Each row has two labels, one from each of two sets.
[  7  10  30  -3 -28   2  -5  22  26  11  22   0   6 -20 -12  -3   6   7
 -12   2  18  -9 -24   7  -8 -22   3  10  -5   2   7 -13  10   5  16   7
  -4  12  -4   1   3  -3   2 -18   9  -2  13   1  22  -5   3 -72 -53 -14
   4   9  -1] -> mil & reg
[  1  -4   5 -18 -14   3 -11   4  20   5  -5   0   3 -25   2   3   7   6
 -14  -7   7 -17 -20   0  -3   5  13   5 -19   9  12   1  -7  19  -2   3
  -4   0  -2   4 -10   2   2  -6  12  -3  21  12   9  10  -4 -72 -17  -2
   5   8  -4] -> patu & reg
[  4   9  13  -2  -1   3  -4   3  11  12  18  -2   5 -16  -8  -1  25   2
 -13  -7   3 -25 -12   4   3 -19   6  14 -15 -11  -2  -5  -1   6 -14  10
  -7  -5 -10  -2 -23   2  16  -5  12  -3  29  17  -7   2   6 -33  13   1
  24  12 -15] -> patu & Lim
[  7   6  -4  -2   5   0  -8   1   9   2   8  -5   5 -11 -12   0  19  -4
 -11 -12  -4 -22   4  -5   7 -16   5  16 -18 -12   4   4  -2  11 -14   4
  -3  -5  -4  -1 -29   2   2  -7  16  -9  39  15 -10  -2  11 -27  33   2
  24  15 -17] -> patu & Lim
[  5 -14   3 -12  -6   9  -7   6  17   2   5  -1  -2 -26   5   6   9   2
 -16 -11   3 -20 -17  41 -11   1  11   7 -22   3   5   1  -9  22  -1   4
  -3  -2  -2   3 -26  -9   7  -3  -2  -4  26  10   0  12  -6 -72  10   0
  10  10 -21] -> patu & reg
[  5   8  30  -3 -26   1   1  19  18  19  15  -1  -1  -6  -4  -1   1   7
  -8   5  19   2 -19  -9  -5 -10   5  -2   6   0  -4 -10   7   0  18   5
   3  16  -4   8  17   2   2  -9   6  -2   6  -8  20  -4   2 -56 -50 -10
   2   5   6] -> mil & reg
[  4  21   3 -13 -18   4 -10  20  21   0   1   3  -2 -28  -4   7  15   5
 -14  -5   9 -12 -23  39  -7  -5   9   9 -12   4   4  -4  -1  20  12   5
  -6   8  -1   3  -8  -5  10 -14  18   1  19  10  16  -4  -1 -72 -24  -4
  11  15 -12] -> patu & reg
[  0   7  -2 -18 -18   6  -6  13  21  -2  -8  -3 -18 -26  -1  11  -1   9
 -20 -12   2 -16 -19  24   1   6   7   5 -16  12   4   2  -5  21   9  -1
  -1   5  -3  -1 -20  -2   8 -11  19  -1  24   4   6  -7  -4 -72   4  -4
   5  12 -10] -> patu & reg
[  7   3   5 -20 -10   1  -4  -4  24   5  -1  -6  -6 -29  -2   6  -4   5
 -15  -8   6 -15 -28 -19  -3   1  16   7 -15   2  -8   0  -9  21  -3   3
  -3   4  -6   3 -22  -5   4 -10  16  -2  22   5   2   5  -9 -72  -3  -2
  10   9 -16] -> patu & reg
[  9  17   8 -10 -15  -1  -6  22  22   0  -6  -1  -6 -20 -21  -2  20   7
  -7 -21   3  -9  11  10   4 -18   1  16 -20   6  -2   2   2   7  -1   4
  -4  -4  -8   3 -12   1   9 -21  14  -6  51  12   2 -48   7 -72   1  -8
  14  33  -5] -> patu & Lim
[  6   5  11  -1  -9  -1 -10  14  13   9  -4   1  12 -15  -7  -2   1  -2
  -1 -15   2  -2   5 -15   7 -16  -4  13  -8   3  -5  -2   8  10  -2   9
  24  -7  -2   0   0   7   0 -19   3  16  43   8  11  -7   7 -66 -18   4
   8  22 -12] -> mil & Lim
[  3   1   9 -11  -6   7  -7  12  18  -3   8  -1  -5 -37   2   8  14   2
 -15  -4   3 -19 -34  60  -6  -5  16  10 -21  -7   8   1 -11  25  -7   2
   1   2  -1  10 -26  -4   8  -8  15  -4  10   9  13  14  -4 -72  10   2
  16  11 -25] -> patu & reg
[  0  -1   6 -11   7   3  -4  -2   2  11   3  -2  10 -19  -6   2  45   3
  -6  -7   1 -14 -17  -2   7 -11  14  15 -17 -11  -1  -7  -5  11  -8   4
  -1   1  -7  -2  -8   1  -1  -9   9 -12  17  23  -1  -6   6 -43 -12  -2
  21  16  -3] -> patu & Lim
[  3  -1   8  -8 -19   8  -3   2  19  12   0  -3  -4 -32   3   7   5   3
 -17  -8   4 -16 -26  21   1  -2  14   7 -18   2   1   5 -10  22   0   5
  -2   0  -6   7 -23  -6   6 -10  16  -7  24  12   8  11  -6 -72  -1  -5
   9  12 -13] -> patu & reg
[  1  15   1   3   0   0  -2   3   9   3  11  -5  -3 -15  -7   1  21   6
 -15 -10   2 -19  -3  24   1 -14  16  15  -8  -7   7   0  -2  -1  -5   5
  -1  -3  15   4 -18  -6   1   7  15  -3  20  14  -2  -5   3 -19  24  -4
  17  11 -15] -> patu & Lim
[ -1  -2  13  -8 -16   7  -4   8  16   4   9   4  -4 -26 -14   5  14   8
 -11  -2   8 -15 -33  28  -6   5  20   9 -11   4   6  10  -7  14  14  -3
  -2   9  -4   4 -10 -12  11  -4   9  -2  -4   5  15   4   3 -72 -28  -9
   6  10  -5] -> patu & reg
[  4   3   4 -13 -11   3  -4   4  16   3   3  -2  -2 -21   2   4   4   2
 -12  -4   1 -16 -11  13   1  -2   9   7 -10   6   5   2  -5  16   1   0
  -7  -2   0   2 -17   2   5  -7  11  -2  21   7   8   6  -8 -72   3  -2
   7   8 -18] -> patu & reg
